Here is a tiny trained network, its code and every weight. The questions are about switching its units off for an input and a target symbol, where a switched-off unit gives its printed mean instead of its output.

import numpy as np


def w(rows, s, z=0):
    codes = np.array(rows[::2]) - 128.0
    scale = np.full(codes.shape[1], s)
    scale[-1] = z or s
    return codes * scale


def f(y):
    return np.maximum(y, 0)


def softmax(a):
    e = np.exp(a - a.max(-1, keepdims=True))
    return e / e.sum(-1, keepdims=True)


def log_softmax(a):
    a = a - a.max(-1, keepdims=True)
    return a - np.log(np.exp(a).sum(-1, keepdims=True))


def net(x, mask):
    ids = ['ΔΘΛΞΠΣΨΩαβγεζημτ'.index(c) for c in x.split()]
    T = len(ids)
    res = E[ids] + P[:T]
    u = 0
    for l in range(2):
        q, k, v = (res @ M[l].T for M in (Q, K, V))
        z = softmax(np.where(np.tri(T) > 0, q @ k.T / 4**0.5, -1e9)) @ v
        res = res + np.where(mask[u], z, O[l][:, -1]) @ O[l][:, :-1]
        u += 1
        y = f(res @ A[l][:, :-1].T + A[l][:, -1])
        res = res + np.where(mask[u : u + 16], y, B[l][:, -1]) @ B[l][:, :-1]
        u += 16
    return log_softmax(res[-1] @ U[:, :-1].T + U[:, -1])


Q, K, V, O, A, B = {}, {}, {}, {}, {}, {}
E = w([
[146,167,158,143,121,179,194,184],'Δ',
[184,159,193,176,122,198,135,172],'Θ',
[109,78,177,118,56,79,82,94],'Λ',
[101,67,141,165,77,99,31,107],'Ξ',
[171,117,131,65,146,181,151,158],'Π',
[223,140,218,149,72,131,117,63],'Σ',
[141,117,115,85,139,63,85,91],'Ψ',
[76,185,132,83,128,130,104,211],'Ω',
[82,119,101,79,161,162,112,231],'α',
[149,39,142,174,135,125,56,99],'β',
[52,98,134,144,74,173,194,178],'γ',
[171,185,190,185,135,50,155,91],'ε',
[139,37,172,178,133,157,168,129],'ζ',
[144,76,184,117,159,62,172,125],'η',
[157,46,115,115,208,82,58,131],'μ',
[99,254,162,190,155,87,43,172],'τ',
],0.011)
P = w([
[165,140,129,86,95,128,137,116],'0',
[93,146,193,90,160,169,88,49],'1',
[204,98,109,138,114,90,156,186],'2',
[143,122,216,101,97,60,116,173],'3',
[57,132,180,158,254,155,80,110],'4',
[220,62,68,183,120,73,181,219],'5',
[75,119,215,141,23,66,82,189],'6',
],0.01)
Q[0] = w([
[208,98,145,111,51,152,131,137],'0.h0',
[207,74,246,178,78,84,21,254],'0.h0',
[161,147,203,170,70,64,122,243],'0.h0',
[209,136,178,173,71,72,113,215],'0.h0',
],0.0066)
K[0] = w([
[200,101,93,75,81,113,135,132],'0.h0',
[238,92,1,197,116,69,159,221],'0.h0',
[161,131,93,170,75,70,117,199],'0.h0',
[190,137,81,180,56,83,106,189],'0.h0',
],0.01)
V[0] = w([
[97,115,198,253,145,249,133,130],'0.h0',
[123,52,170,127,184,246,173,108],'0.h0',
[199,68,163,156,124,159,65,80],'0.h0',
[132,100,142,242,198,92,106,203],'0.h0',
],0.005)
O[0] = w([
[117,108,242,221,180,226,134,119,80],'0.h0',
[102,52,215,90,231,219,143,72,79],'0.h0',
[131,38,113,218,172,134,134,3,215],'0.h0',
[138,114,228,204,162,99,57,230,253],'0.h0',
],0.0058,0.0027)
A[0] = w([
[180,46,135,102,139,114,140,145,157],'0.n0',
[166,180,156,107,140,193,173,166,140],'0.n1',
[185,98,145,89,176,79,183,96,188],'0.n2',
[161,114,115,153,61,85,108,227,182],'0.n3',
[163,99,1,117,165,118,141,179,180],'0.n4',
[138,133,188,115,126,66,151,87,111],'0.n5',
[167,71,119,157,134,118,236,114,167],'0.n6',
[193,152,147,158,138,157,133,50,199],'0.n7',
[72,111,54,165,78,121,98,100,188],'0.n8',
[138,132,54,166,46,112,104,119,222],'0.n9',
[199,160,75,105,181,204,189,169,139],'0.n10',
[206,169,117,138,89,137,84,139,103],'0.n11',
[159,88,142,122,20,118,200,142,121],'0.n12',
[168,205,154,108,141,76,87,130,156],'0.n13',
[21,202,214,78,177,144,42,47,252],'0.n14',
[21,91,191,116,120,152,142,73,175],'0.n15',
],0.0072,0.0044)
B[0] = w([
[115,71,120,114,166,54,133,143,187],'0.n0',
[196,87,106,117,55,227,160,127,145],'0.n1',
[154,98,60,161,186,78,165,145,186],'0.n2',
[132,101,162,95,76,93,117,201,254],'0.n3',
[135,29,171,37,169,139,122,183,168],'0.n4',
[87,148,90,130,181,136,129,164,175],'0.n5',
[116,126,161,146,177,67,176,199,171],'0.n6',
[149,84,107,219,70,152,162,188,178],'0.n7',
[167,85,106,70,53,122,139,131,157],'0.n8',
[169,97,130,140,57,42,112,157,190],'0.n9',
[171,60,123,55,135,163,144,175,143],'0.n10',
[134,113,142,203,99,117,127,170,157],'0.n11',
[66,159,29,131,106,90,186,183,179],'0.n12',
[89,160,150,162,142,78,158,188,187],'0.n13',
[48,19,104,175,113,253,201,141,238],'0.n14',
[143,124,150,175,157,236,130,116,186],'0.n15',
],0.0063,0.0086)
Q[1] = w([
[146,73,158,138,91,150,188,163],'1.h0',
[42,27,155,166,70,152,112,245],'1.h0',
[43,35,123,184,188,150,172,237],'1.h0',
[86,162,42,217,243,254,146,32],'1.h0',
],0.0073)
K[1] = w([
[143,26,138,134,152,66,109,168],'1.h0',
[119,86,168,165,147,101,137,255],'1.h0',
[140,122,130,174,179,125,78,179],'1.h0',
[28,192,178,127,205,107,81,88],'1.h0',
],0.0066)
V[1] = w([
[4,200,133,241,2,111,131,145],'1.h0',
[60,125,129,16,51,191,15,145],'1.h0',
[133,68,100,173,90,92,7,50],'1.h0',
[227,157,204,187,79,187,39,107],'1.h0',
],0.0074)
O[1] = w([
[72,111,192,165,20,23,167,86,107],'1.h0',
[80,116,146,101,91,156,141,254,4],'1.h0',
[58,126,62,228,116,119,26,147,87],'1.h0',
[156,101,205,174,51,192,44,161,26],'1.h0',
],0.0099,0.013)
A[1] = w([
[126,166,65,131,197,154,118,204,106],'1.n0',
[215,194,92,88,80,101,156,90,120],'1.n1',
[114,158,62,80,141,98,118,145,150],'1.n2',
[134,116,70,195,109,184,82,43,255],'1.n3',
[207,146,104,199,103,109,167,150,199],'1.n4',
[150,83,124,78,148,166,206,81,155],'1.n5',
[90,158,158,96,43,83,167,137,57],'1.n6',
[80,132,52,143,195,194,136,78,117],'1.n7',
[205,96,57,81,149,102,133,124,121],'1.n8',
[177,84,69,164,126,115,53,146,114],'1.n9',
[10,34,136,177,71,185,120,211,150],'1.n10',
[155,127,129,86,141,125,93,209,191],'1.n11',
[47,110,193,192,121,204,154,78,33],'1.n12',
[77,64,119,56,55,107,119,140,177],'1.n13',
[127,159,181,128,40,100,2,178,43],'1.n14',
[136,227,161,89,147,60,168,149,142],'1.n15',
],0.007,0.004)
B[1] = w([
[67,87,162,154,31,146,77,150,205],'1.n0',
[74,134,202,47,177,132,43,106,191],'1.n1',
[158,139,63,167,36,173,100,56,188],'1.n2',
[77,67,114,182,142,162,120,253,192],'1.n3',
[65,117,149,116,100,219,83,149,196],'1.n4',
[61,192,144,152,152,152,194,139,250],'1.n5',
[229,108,128,176,125,99,153,152,178],'1.n6',
[249,128,122,138,150,86,107,169,212],'1.n7',
[79,196,138,164,107,156,89,97,251],'1.n8',
[92,160,195,66,151,76,147,93,173],'1.n9',
[170,232,120,6,155,58,112,148,205],'1.n10',
[163,111,190,179,85,170,99,65,181],'1.n11',
[182,140,79,63,9,157,65,57,181],'1.n12',
[130,141,126,192,162,130,192,123,177],'1.n13',
[100,221,181,168,146,228,132,123,171],'1.n14',
[126,75,87,62,57,135,70,168,206],'1.n15',
],0.0059,0.018)
U = w([
[94,105,207,62,172,141,125,142,124],'Δ',
[206,64,188,142,130,157,115,110,195],'Θ',
[140,106,39,170,109,81,161,164,166],'Λ',
[44,159,154,131,157,102,99,167,157],'Ξ',
[198,160,124,99,112,164,105,108,100],'Π',
[3,94,172,171,116,149,128,57,253],'Σ',
[70,123,82,104,62,133,64,108,6],'Ψ',
[236,84,111,91,117,99,135,182,101],'Ω',
[63,67,131,132,70,174,111,150,172],'α',
[106,52,128,164,180,115,98,201,189],'β',
[70,103,147,93,133,101,193,148,88],'γ',
[200,100,172,80,92,84,100,62,133],'ε',
[172,148,138,173,188,109,173,115,140],'ζ',
[129,170,110,79,151,104,105,83,53],'η',
[254,116,89,138,112,117,50,136,71],'μ',
[193,141,150,161,105,122,131,136,27],'τ',
],0.0064,0.0029)

Each question gives the input, a string of symbols that net reads in full, and the target symbol t.
The units are the heads (4 rows each of Q, K, V and O) and the neurons (one row each of A and B). Each row of codes is followed by its name. A weight is (code - 128) times the scale printed after its matrix; where a second scale follows, it is the last column's (O, A, B and U).
mask holds one flag per unit, layer by layer, with each layer's heads first. A switched-off unit (its flag False) gives its mean, the last column of its rows in O or B, instead of its output. The means were averaged over made-up inputs and are rounded, as every weight is.
A unit's drop is (log p(t) with every unit on - log p(t) with that unit switched off) / (log p(t) with every unit on - log p(t) with every unit switched off).
The circuit of an input: a set's keep is (log p(t) with only the set's units on - log p(t) with every unit switched off) / (log p(t) with every unit on - log p(t) with every unit switched off). Starting from the 12 units with the biggest drops (on a tie, the unit counted first), units are removed one at a time, each time the one whose removal leaves the highest keep (on an exact tie, the one counted first), for as long as the keep stays at least 0.8.
units of the circuit, in order: the units of the circuit, biggest drop first
unit that matters most: the unit with the biggest drop
k most important neurons: the k neurons with the biggest drops, biggest first
top k neurons in layer l: the k neurons of layer l with the biggest drops, biggest first
input τ Ω Σ Ω, target Σ: 2 most important neurons -> [1.n7, 1.n10]
input Ξ Ψ β Θ Π ζ, target ζ: units of the circuit, in order -> [1.h0, 0.n6, 1.n5]
input Ω Π Ξ Ξ Ξ, target Ψ: units of the circuit, in order -> [1.h0, 1.n12, 1.n10, 0.n14]
input Ξ Ξ Σ γ, target Σ: units of the circuit, in order -> [1.h0, 0.h0, 1.n7]
input γ Λ Ξ Σ η ε, target ε: units of the circuit, in order -> [1.h0, 0.h0, 1.n3, 0.n3]
input τ Σ γ, target γ: units of the circuit, in order -> [1.h0, 0.n12]
input Ψ Σ η Λ Σ, target ζ: 2 most important neurons -> [1.n7, 0.n14]
input Ξ α ζ Σ η Λ, target Λ: 2 most important neurons -> [0.n12, 0.n3]
input α Λ η Ξ Ψ, target ζ: 3 most important neurons -> [0.n14, 1.n7, 0.n6]
input Ξ τ α, target α: 2 most important neurons -> [1.n0, 0.n4]
input β μ ε Θ Σ Ξ, target Ξ: top 3 neurons in layer 1 -> [1.n14, 1.n9, 1.n10]
input Ξ Ψ Ξ ε Ξ Π Σ, target Π: 2 most important neurons -> [0.n4, 0.n10]
input Ξ Ξ α Ξ, target α: 4 most important neurons -> [0.n4, 1.n0, 1.n7, 0.n10]
input μ Ξ Ξ ζ Π Σ Λ, target Σ: 2 most important neurons -> [1.n7, 1.n10]
input ε Ξ ζ Ω ε ζ Σ, target ζ: 2 most important neurons -> [0.n6, 0.n0]
input α Λ Ψ γ, target Ψ: 2 most important neurons -> [0.n4, 0.n14]
input β Θ Σ Ξ γ, target Π: unit that matters most -> 1.n12
input Ξ ε ε α Θ Λ γ, target Λ: most important neuron -> [0.n12]
input Δ Ω τ ζ, target τ: top 2 neurons in layer 1 -> [1.n6, 1.n14]
input Ξ η η Ξ Ψ Ξ ε, target Ξ: top 2 neurons in layer 1 -> [1.n10, 1.n14]
input Ξ Ω β τ τ Σ, target Σ: 3 most important neurons -> [1.n4, 1.n7, 1.n10]
input Δ Δ Ξ Ξ Δ, target Ψ: 2 most important neurons -> [1.n12, 1.n10]
input Ξ η Ξ Σ η Λ, target Λ: top neuron in layer 1 -> [1.n13]
input Λ Σ Π, target Π: 2 most important neurons -> [1.n2, 1.n8]
input τ β μ Σ, target μ: top 3 neurons in layer 1 -> [1.n7, 1.n5, 1.n2]
input ε η Ξ β, target Ξ: 2 most important neurons -> [1.n10, 1.n14]
input η Ξ Ξ α η ζ β, target ζ: top neuron in layer 0 -> [0.n6]
input μ η Ξ β Π, target μ: top 4 neurons in layer 1 -> [1.n12, 1.n10, 1.n7, 1.n5]
input Ξ β ε Δ Θ μ, target μ: top 3 neurons in layer 1 -> [1.n7, 1.n2, 1.n11]
input Ω Θ Ξ Ξ, target Ξ: top 2 neurons in layer 1 -> [1.n10, 1.n14]
